Here is a tiny trained network, its code and every weight. The questions are about switching its units off for an input and a class, where a switched-off unit gives its printed mean instead of its output.

import numpy as np


def w(rows, s, z=0):
    codes = np.array(rows[::2]) - 128.0
    scale = np.full(codes.shape[1], s)
    scale[-1] = z or s
    return codes * scale


def norm(h):
    return h / np.sqrt((h * h).mean(-1, keepdims=True) + 1e-5)


def f(y):
    return y / 2 * (1 + np.tanh(0.7978845608 * (y + 0.044715 * y**3)))


def log_softmax(a):
    a = a - a.max(-1, keepdims=True)
    return a - np.log(np.exp(a).sum(-1, keepdims=True))


def net(x, mask):
    res = np.array(x, float).reshape(1, 8) / 4 @ E
    u = 0
    for l in range(2):
        y = f(norm(res) @ A[l][:, :-1].T + A[l][:, -1])
        res = res + np.where(mask[u : u + 16], y, B[l][:, -1]) @ B[l][:, :-1]
        u += 16
    return log_softmax(norm(res)[-1] @ U[:, :-1].T + U[:, -1])


A, B = {}, {}
E = w([
[137,189,179,155],'x0',
[109,162,117,175],'x1',
[126,102,133,67],'x2',
[192,111,104,137],'x3',
[119,35,157,118],'x4',
[44,150,111,121],'x5',
[132,138,122,3],'x6',
[139,91,79,183],'x7',
],0.0064)
A[0] = w([
[128,45,127,122,125],'L0N1',
[200,196,174,27,73],'L0N2',
[162,154,49,139,71],'L0N3',
[40,144,67,75,148],'L0N4',
[112,44,78,32,170],'L0N5',
[92,53,151,128,63],'L0N6',
[136,88,173,64,78],'L0N7',
[57,156,149,116,124],'L0N8',
[104,183,69,117,143],'L0N9',
[245,77,37,143,2],'L0N10',
[127,164,160,102,135],'L0N11',
[81,158,118,108,138],'L0N12',
[208,134,107,159,145],'L0N13',
[127,156,63,139,84],'L0N14',
[152,97,89,124,65],'L0N15',
[179,174,185,33,74],'L0N16',
],0.012,0.0037)
B[0] = w([
[52,48,122,151,180],'L0N1',
[168,88,142,43,227],'L0N2',
[110,70,103,121,160],'L0N3',
[104,179,97,165,210],'L0N4',
[146,163,172,154,254],'L0N5',
[32,43,206,107,160],'L0N6',
[112,162,138,142,178],'L0N7',
[91,154,36,167,172],'L0N8',
[103,176,139,87,185],'L0N9',
[147,65,19,149,196],'L0N10',
[154,118,130,81,156],'L0N11',
[81,149,60,108,162],'L0N12',
[190,104,116,168,182],'L0N13',
[136,119,130,149,152],'L0N14',
[164,55,117,148,133],'L0N15',
[151,110,115,2,213],'L0N16',
],0.008,0.006)
A[1] = w([
[221,207,156,152,116],'L1N1',
[71,151,88,132,144],'L1N2',
[113,195,153,121,242],'L1N3',
[199,49,169,130,178],'L1N4',
[181,135,175,159,129],'L1N5',
[189,190,222,224,88],'L1N6',
[67,85,89,176,102],'L1N7',
[152,108,30,217,113],'L1N8',
[153,177,171,1,70],'L1N9',
[30,23,215,124,2],'L1N10',
[75,81,180,199,190],'L1N11',
[118,59,138,109,139],'L1N12',
[143,72,69,157,102],'L1N13',
[120,123,129,230,153],'L1N14',
[208,173,57,105,175],'L1N15',
[234,41,37,177,23],'L1N16',
],0.0095,0.0024)
B[1] = w([
[162,178,242,115,154],'L1N1',
[120,172,122,172,185],'L1N2',
[216,118,29,156,188],'L1N3',
[80,185,79,150,209],'L1N4',
[200,192,123,206,131],'L1N5',
[198,164,178,120,157],'L1N6',
[106,131,214,62,203],'L1N7',
[160,60,140,104,253],'L1N8',
[209,67,111,105,251],'L1N9',
[66,141,229,156,212],'L1N10',
[121,173,143,78,218],'L1N11',
[70,184,161,184,170],'L1N12',
[121,143,51,161,181],'L1N13',
[231,138,167,92,217],'L1N14',
[38,84,255,137,214],'L1N15',
[95,87,48,213,246],'L1N16',
],0.0078,0.0047)
U = w([
[128,41,46,231,251],'0',
[217,199,170,205,14],'1',
[3,118,218,157,77],'2',
[157,101,106,1,173],'3',
[58,240,32,146,160],'4',
],0.016,0.0017)

Each question gives the input, the list of numbers given to net, and the class t.
The units are the neurons (one row each of A and B). Each row of codes is followed by its name. A weight is (code - 128) times the scale printed after its matrix; where a second scale follows, it is the last column's (A, B and U).
mask holds one flag per neuron, layer by layer. A switched-off neuron (its flag False) gives its mean, the last column of its row in B, instead of its output. The means were averaged over made-up inputs and are rounded, as every weight is.
A unit's drop is (log p(t) with every unit on - log p(t) with that unit switched off) / (log p(t) with every unit on - log p(t) with every unit switched off).
The circuit of an input: a set's keep is (log p(t) with only the set's units on - log p(t) with every unit switched off) / (log p(t) with every unit on - log p(t) with every unit switched off). Starting from the 12 units with the biggest drops (on a tie, the unit counted first), units are removed one at a time, each time the one whose removal leaves the highest keep (on an exact tie, the one counted first), for as long as the keep stays at least 0.8.
circuit, biggest first: the units of the circuit, biggest drop first
unit that matters most: the unit with the biggest drop
k most important neurons: the k neurons with the biggest drops, biggest first
k most important neurons of layer l: the k neurons of layer l with the biggest drops, biggest first
drop of u: that unit's drop, to one decimal
input [-5,7,-2,-5,3,2,5,4], class 4: circuit, biggest first	L0N4
input [2,-1,-7,-2,-7,7,-4,5], class 1: circuit, biggest first	L1N14, L1N16
input [-7,7,-6,5,-6,5,-8,0], class 1: circuit, biggest first	L0N10, L1N14
input [6,3,7,1,-3,3,-6,-7], class 4: 4 most important neurons	L0N8, L0N5, L0N13, L0N12
input [-3,3,-2,4,0,8,-8,-5], class 4: circuit, biggest first	L1N15, L1N11
input [-4,3,5,1,6,3,-4,7], class 2: circuit, biggest first	L0N6, L1N10
input [4,6,0,7,5,-6,7,2], class 0: 2 most important neurons	L0N10, L1N16
input [-5,-7,-4,-6,-7,5,1,-7], class 4: 2 most important neurons	L0N4, L0N8
input [3,0,-6,-5,8,-8,-3,3], class 2: 2 most important neurons of layer 1	L1N10, L1N3
input [4,1,-8,-5,-1,0,-2,-5], class 1: 2 most important neurons	L0N16, L1N6
input [4,0,-3,8,3,7,0,-3], class 4: 2 most important neurons of layer 0	L0N13, L0N5
input [-7,-8,2,-8,-1,3,-1,-1], class 2: 2 most important neurons	L0N6, L0N1
input [7,2,-8,0,7,-8,4,-3], class 3: 3 most important neurons	L0N16, L0N2, L0N5
input [-8,4,-7,3,3,6,7,-7], class 4: unit that matters most	L0N4
input [-8,-3,-7,7,5,-1,1,-6], class 0: drop of L0N10	2.0
input [-2,0,4,-1,-8,-1,-5,-2], class 1: drop of L0N10	0.2
input [-7,-1,0,8,4,-1,1,-2], class 0: drop of L0N10	0.4
